Below is a small trained network, with its code and all its weights. Each question gives an input and a class and asks what happens when units are switched off, that is, made to give their printed mean instead of their output.

import numpy as np


def w(rows, s, z=0):
    codes = np.array(rows[::2]) - 128.0
    scale = np.full(codes.shape[1], s)
    scale[-1] = z or s
    return codes * scale


def f(y):
    return np.maximum(y, 0)


def log_softmax(a):
    a = a - a.max(-1, keepdims=True)
    return a - np.log(np.exp(a).sum(-1, keepdims=True))


def net(x, mask):
    res = np.array(x, float).reshape(1, 4) / 4 @ E
    y = f(res @ A[0][:, :-1].T + A[0][:, -1])
    res = res + np.where(mask, y, B[0][:, -1]) @ B[0][:, :-1]
    return log_softmax(res[-1] @ U[:, :-1].T + U[:, -1])


A, B = {}, {}
E = w([
[234,207,116,108,119,33,53,186],'x0',
[214,68,154,125,166,178,79,2],'x1',
[136,203,170,145,31,243,158,80],'x2',
[199,90,22,10,134,155,204,160],'x3',
],0.0089)
A[0] = w([
[135,142,128,122,120,134,131,147,49],'neuron 0',
[105,152,170,179,116,187,134,92,86],'neuron 1',
[132,79,79,85,141,158,214,139,221],'neuron 2',
[163,187,131,120,80,96,104,163,178],'neuron 3',
[115,137,110,96,102,194,187,137,111],'neuron 4',
[99,146,97,113,153,33,147,248,182],'neuron 5',
[135,170,170,162,112,129,122,108,1],'neuron 6',
[231,139,88,72,136,101,93,147,181],'neuron 7',
[75,126,154,152,119,205,167,110,165],'neuron 8',
[153,103,89,95,152,116,134,140,41],'neuron 9',
[74,194,179,172,67,157,151,148,226],'neuron 10',
[115,130,86,83,107,182,240,152,173],'neuron 11',
[98,44,136,142,185,143,125,63,162],'neuron 12',
[110,108,133,118,144,113,138,126,78],'neuron 13',
[66,140,141,179,123,64,99,156,109],'neuron 14',
[130,140,122,124,114,115,148,163,56],'neuron 15',
[100,123,107,127,138,69,137,208,162],'neuron 16',
[137,113,145,152,146,107,70,98,208],'neuron 17',
[112,134,122,124,111,143,155,145,61],'neuron 18',
],0.011,0.0047)
B[0] = w([
[135,144,116,124,138,122,118,128,133],'neuron 0',
[102,131,193,141,72,204,107,79,204],'neuron 1',
[154,47,72,71,126,105,187,132,220],'neuron 2',
[136,194,111,152,159,93,63,130,196],'neuron 3',
[152,122,53,90,71,169,148,72,183],'neuron 4',
[42,154,91,145,162,56,120,255,247],'neuron 5',
[129,162,186,135,106,146,105,147,163],'neuron 6',
[236,156,149,143,160,39,110,132,229],'neuron 7',
[79,131,113,141,73,240,164,82,213],'neuron 8',
[162,86,152,110,132,69,126,143,165],'neuron 9',
[105,224,130,118,55,187,96,107,233],'neuron 10',
[139,109,18,56,62,150,171,100,217],'neuron 11',
[109,33,164,148,182,167,121,70,215],'neuron 12',
[122,120,127,144,153,135,130,147,140],'neuron 13',
[97,160,144,227,177,189,159,163,194],'neuron 14',
[114,130,94,129,132,95,93,121,146],'neuron 15',
[59,132,114,143,156,88,150,222,203],'neuron 16',
[128,123,180,195,169,150,55,103,200],'neuron 17',
[117,135,75,136,122,135,121,109,143],'neuron 18',
],0.0088,0.014)
U = w([
[126,29,187,170,219,147,103,62,252],'0',
[123,78,98,94,154,53,159,191,43],'1',
[255,208,153,162,142,87,85,121,223],'2',
[97,178,220,161,69,182,95,79,117],'3',
[103,81,92,106,74,198,207,76,110],'4',
[27,176,152,201,161,110,125,209,156],'5',
[196,99,104,86,117,111,172,98,59],'6',
[62,198,68,113,80,126,139,167,48],'7',
],0.0099,0.0028)

Each question gives the input, the list of numbers given to net, and the class t.
The units are the neurons (one row each of A and B). Each row of codes is followed by its name. A weight is (code - 128) times the scale printed after its matrix; where a second scale follows, it is the last column's (A, B and U).
mask holds one flag per neuron, in row order. A switched-off neuron (its flag False) gives its mean, the last column of its row in B, instead of its output. The means were averaged over made-up inputs and are rounded, as every weight is.
A unit's drop is (log p(t) with every unit on - log p(t) with that unit switched off) / (log p(t) with every unit on - log p(t) with every unit switched off).
The circuit of an input: a set's keep is (log p(t) with only the set's units on - log p(t) with every unit switched off) / (log p(t) with every unit on - log p(t) with every unit switched off). Starting from the 12 units with the biggest drops (on a tie, the unit counted first), units are removed one at a time, each time the one whose removal leaves the highest keep (on an exact tie, the one counted first), for as long as the keep stays at least 0.8.
circuit, biggest first: the units of the circuit, biggest drop first
top k neurons: the k neurons with the biggest drops, biggest first
drop of u: that unit's drop, to one decimal
input [7,-1,2,7], class 2: circuit, biggest first -> neuron 7
input [-1,0,0,2], class 4: top 3 neurons -> neuron 5; neuron 7; neuron 3
input [-3,0,-3,-2], class 0: circuit, biggest first -> neuron 5; neuron 10
input [0,-4,0,4], class 1: circuit, biggest first -> neuron 10; neuron 8
input [6,-1,1,6], class 1: top 3 neurons -> neuron 5; neuron 10; neuron 17
input [4,6,-1,-5], class 0: top 2 neurons -> neuron 10; neuron 17
input [-6,-1,-5,-1], class 0: top 2 neurons -> neuron 12; neuron 10
input [-3,-4,0,5], class 4: top 2 neurons -> neuron 11; neuron 4
input [4,-2,5,4], class 2: top 3 neurons -> neuron 7; neuron 8; neuron 3
input [1,4,-2,6], class 6: top 2 neurons -> neuron 5; neuron 16
input [5,-4,4,-8], class 3: top 2 neurons -> neuron 10; neuron 1
input [4,2,-1,7], class 1: top 2 neurons -> neuron 2; neuron 10
input [3,-1,-1,3], class 1: drop of neuron 10 -> 0.1
input [4,7,-1,-8], class 0: circuit, biggest first -> neuron 10
input [-4,-7,-1,0], class 7: drop of neuron 11 -> 0.3
input [-3,2,-6,2], class 0: drop of neuron 5 -> 0.4
input [-1,-8,5,-8], class 3: drop of neuron 10 -> 0.3
